Below is a small trained network, with its code and all its weights. Each question gives an input and a target symbol and asks what happens when units are switched off, that is, made to give their printed mean instead of their output.

import numpy as np


def w(rows, s, z=0):
    codes = np.array(rows[::2]) - 128.0
    scale = np.full(codes.shape[1], s)
    scale[-1] = z or s
    return codes * scale


def norm(h):
    return h / np.sqrt((h * h).mean(-1, keepdims=True) + 1e-5)


def f(y):
    return np.maximum(y, 0)


def softmax(a):
    e = np.exp(a - a.max(-1, keepdims=True))
    return e / e.sum(-1, keepdims=True)


def log_softmax(a):
    a = a - a.max(-1, keepdims=True)
    return a - np.log(np.exp(a).sum(-1, keepdims=True))


def net(x, mask):
    ids = ['αγθλμσφψω'.index(c) for c in x.split()]
    T = len(ids)
    res = E[ids] + P[:T]
    r = norm(res)
    for j in range(3):
        rows = slice(4 * j, 4 * j + 4)
        q, k, v = (r @ M[0][rows].T for M in (Q, K, V))
        z = softmax(np.where(np.tri(T) > 0, q @ k.T / 4**0.5, -1e9)) @ v
        o = O[0][rows]
        res = res + np.where(mask[j], z, o[:, -1]) @ o[:, :-1]
    y = f(norm(res) @ A[0][:, :-1].T + A[0][:, -1])
    res = res + np.where(mask[3:27], y, B[0][:, -1]) @ B[0][:, :-1]
    return log_softmax(norm(res)[-1] @ U[:, :-1].T + U[:, -1])


Q, K, V, O, A, B = {}, {}, {}, {}, {}, {}
E = w([
[70,131,199,87,48,122,172,165],'α',
[228,114,153,233,133,65,138,32],'γ',
[84,208,116,133,155,103,199,58],'θ',
[141,121,124,84,38,81,48,82],'λ',
[66,67,74,143,55,177,145,68],'μ',
[136,35,173,197,131,180,37,85],'σ',
[65,90,90,120,135,99,8,113],'φ',
[98,18,122,182,98,68,110,149],'ψ',
[127,124,2,163,109,77,102,27],'ω',
],0.0083)
P = w([
[92,214,176,211,31,141,90,181],'0',
[117,209,106,153,129,173,106,174],'1',
[117,118,195,115,95,113,148,123],'2',
[63,140,98,126,235,125,142,197],'3',
[130,77,191,54,118,115,182,64],'4',
[7,96,134,140,254,79,166,223],'5',
],0.0073)
Q[0] = w([
[178,97,92,167,109,152,97,109],'h0',
[198,162,184,134,151,165,80,186],'h0',
[68,36,173,131,130,60,149,89],'h0',
[120,98,85,135,123,112,82,163],'h0',
[214,146,169,83,53,150,134,69],'h1',
[127,159,109,44,97,159,113,132],'h1',
[220,197,46,164,116,213,79,253],'h1',
[145,157,132,145,169,127,167,116],'h1',
[115,187,109,205,212,172,147,244],'h2',
[113,151,33,108,184,165,89,79],'h2',
[169,148,140,179,141,106,56,142],'h2',
[13,75,136,130,190,1,131,116],'h2',
],0.0088)
K[0] = w([
[92,212,150,132,159,138,115,146],'h0',
[111,131,70,208,73,145,135,67],'h0',
[182,105,63,14,189,152,118,112],'h0',
[129,159,183,99,147,112,198,57],'h0',
[78,186,70,201,139,192,78,235],'h1',
[161,117,149,254,133,134,115,154],'h1',
[67,192,208,241,24,92,75,76],'h1',
[137,65,141,71,97,130,51,149],'h1',
[124,118,176,89,40,86,87,28],'h2',
[139,95,218,150,113,103,143,171],'h2',
[83,152,121,125,62,167,188,123],'h2',
[214,43,142,16,202,180,192,76],'h2',
],0.0075)
V[0] = w([
[72,171,121,41,113,160,146,111],'h0',
[59,89,3,108,169,97,74,67],'h0',
[78,77,165,234,188,164,207,70],'h0',
[67,128,141,169,163,181,32,133],'h0',
[124,177,109,148,139,165,234,50],'h1',
[118,141,214,112,85,219,174,247],'h1',
[132,51,153,126,41,165,116,82],'h1',
[118,173,220,55,192,127,112,123],'h1',
[177,128,200,217,223,230,124,136],'h2',
[101,103,154,90,113,254,75,41],'h2',
[172,153,184,104,173,107,81,51],'h2',
[9,162,70,51,201,166,107,173],'h2',
],0.0052)
O[0] = w([
[88,162,132,131,80,168,102,125,174],'h0',
[205,146,82,119,48,202,118,180,212],'h0',
[95,65,139,225,112,187,162,185,214],'h0',
[128,167,132,125,233,210,176,248,253],'h0',
[105,165,134,195,95,154,219,28,236],'h1',
[48,69,189,64,190,104,168,85,57],'h1',
[197,62,137,23,125,135,136,80,174],'h1',
[88,187,217,129,138,101,69,132,51],'h1',
[154,90,137,205,237,172,83,121,1],'h2',
[138,137,103,87,114,253,64,54,161],'h2',
[189,205,178,167,116,122,50,112,75],'h2',
[39,163,76,138,171,147,83,177,143],'h2',
],0.0044,0.0026)
A[0] = w([
[131,123,156,113,125,185,156,120,252],'n0',
[181,118,88,84,147,93,169,191,190],'n1',
[89,92,134,107,101,151,137,24,224],'n2',
[94,70,113,114,95,112,41,139,164],'n3',
[129,188,134,88,165,151,166,119,35],'n4',
[75,143,140,87,113,211,159,96,179],'n5',
[99,95,253,82,171,156,132,121,171],'n6',
[120,67,126,177,127,145,193,109,93],'n7',
[206,130,135,40,150,123,145,100,140],'n8',
[112,111,89,113,58,26,191,171,156],'n9',
[138,24,139,139,102,73,114,195,66],'n10',
[151,157,156,71,65,89,79,82,120],'n11',
[255,110,186,183,132,50,171,67,152],'n12',
[123,70,63,161,120,61,97,163,251],'n13',
[140,187,134,135,222,168,179,106,145],'n14',
[169,160,127,153,170,192,104,99,149],'n15',
[60,101,102,102,205,92,86,62,96],'n16',
[133,230,157,154,117,88,118,103,43],'n17',
[145,145,31,138,169,83,158,70,77],'n18',
[82,116,143,157,76,167,76,101,136],'n19',
[134,95,58,154,144,105,89,89,110],'n20',
[155,184,139,147,153,95,83,183,147],'n21',
[142,145,205,136,125,156,161,72,109],'n22',
[180,129,110,104,139,93,116,71,77],'n23',
],0.0069,0.0023)
B[0] = w([
[135,74,123,125,97,59,65,131,207],'n0',
[107,133,180,119,161,174,141,97,193],'n1',
[155,111,79,111,121,99,142,181,242],'n2',
[126,168,73,142,223,172,167,155,195],'n3',
[78,107,116,188,130,164,140,114,169],'n4',
[104,76,77,118,149,62,126,135,254],'n5',
[132,136,181,166,18,153,31,98,174],'n6',
[156,85,166,109,175,126,187,114,220],'n7',
[93,137,96,184,250,79,131,98,154],'n8',
[133,164,157,97,132,154,130,20,238],'n9',
[132,174,146,109,187,147,141,57,178],'n10',
[143,116,87,164,182,85,54,39,152],'n11',
[156,180,112,56,115,67,140,249,177],'n12',
[129,162,176,107,152,202,180,126,217],'n13',
[97,89,141,193,140,129,106,122,212],'n14',
[120,113,126,175,91,108,74,114,159],'n15',
[132,181,176,116,3,162,107,212,166],'n16',
[112,119,107,202,188,92,114,144,191],'n17',
[126,142,169,185,55,185,135,106,187],'n18',
[132,147,90,137,210,88,134,109,200],'n19',
[144,126,143,164,81,166,138,175,160],'n20',
[116,168,90,69,109,119,128,190,157],'n21',
[135,95,69,131,134,96,121,192,178],'n22',
[155,98,99,100,77,155,124,106,140],'n23',
],0.0057,0.005)
U = w([
[68,122,200,54,20,76,68,122,195],'α',
[239,126,158,131,131,33,149,210,250],'γ',
[49,152,110,246,178,62,153,116,229],'θ',
[177,173,73,77,185,39,40,12,21],'λ',
[130,3,14,73,122,100,169,126,97],'μ',
[188,30,166,196,169,165,13,127,139],'σ',
[98,193,91,68,182,180,69,228,2],'φ',
[149,115,218,75,217,176,187,73,140],'ψ',
[205,186,86,155,18,201,132,67,84],'ω',
],0.0063,0.00059)

Each question gives the input, a string of symbols that net reads in full, and the target symbol t.
The units are the heads (4 rows each of Q, K, V and O) and the neurons (one row each of A and B). Each row of codes is followed by its name. A weight is (code - 128) times the scale printed after its matrix; where a second scale follows, it is the last column's (O, A, B and U).
mask holds one flag per unit, heads first, then neurons. A switched-off unit (its flag False) gives its mean, the last column of its rows in O or B, instead of its output. The means were averaged over made-up inputs and are rounded, as every weight is.
A unit's drop is (log p(t) with every unit on - log p(t) with that unit switched off) / (log p(t) with every unit on - log p(t) with every unit switched off).
The circuit of an input: a set's keep is (log p(t) with only the set's units on - log p(t) with every unit switched off) / (log p(t) with every unit on - log p(t) with every unit switched off). Starting from the 12 units with the biggest drops (on a tie, the unit counted first), units are removed one at a time, each time the one whose removal leaves the highest keep (on an exact tie, the one counted first), for as long as the keep stays at least 0.8.
circuit, biggest first: the units of the circuit, biggest drop first
unit that matters most: the unit with the biggest drop
top k neurons: the k neurons with the biggest drops, biggest first
heads that matter: for each layer, one digit per head in row order, 1 if its drop is at least 0.15 and else 0, layers parted by /
input α ω ψ γ ψ, target γ: circuit, biggest first : h2, n12
input ω μ θ γ λ ω, target λ: unit that matters most : h2
input θ γ μ, target γ: heads that matter : 001
input φ θ α φ α, target φ: circuit, biggest first : h2, h1
input μ θ θ ω, target ω: heads that matter : 000
input θ θ μ ψ ω μ, target ω: circuit, biggest first : h1, h2
input θ ω λ ψ, target λ: heads that matter : 111
input μ θ θ ψ λ, target λ: heads that matter : 100
input γ σ θ ω μ α, target α: circuit, biggest first : n6, n3
input α μ φ θ ψ, target θ: heads that matter : 011
input α ψ α ψ, target α: circuit, biggest first : h1, n16, n6
input σ θ ψ θ, target ψ: circuit, biggest first : h2, h1, n1, n9
input ψ α γ σ φ, target φ: heads that matter : 010
input μ λ θ θ ψ σ, target ψ: top neuron : n10
input φ ψ μ λ μ α, target μ: heads that matter : 111
input ψ μ α, target μ: circuit, biggest first : h2, n5
input ω θ θ λ, target θ: heads that matter : 010
input ψ φ μ φ, target μ: heads that matter : 011
input φ θ θ α γ, target α: top 2 neurons : n6, n16
input μ ψ ψ φ θ, target φ: heads that matter : 111
input ω θ α, target θ: heads that matter : 011
input θ λ θ, target λ: unit that matters most : h0
input φ μ θ λ μ, target λ: heads that matter : 100
input μ μ λ ψ λ σ, target λ: heads that matter : 101
input α ω θ λ ψ μ, target ψ: top 2 neurons : n9, n1
input θ ψ ω θ φ, target φ: heads that matter : 001
input θ θ θ μ θ γ, target γ: circuit, biggest first : n12
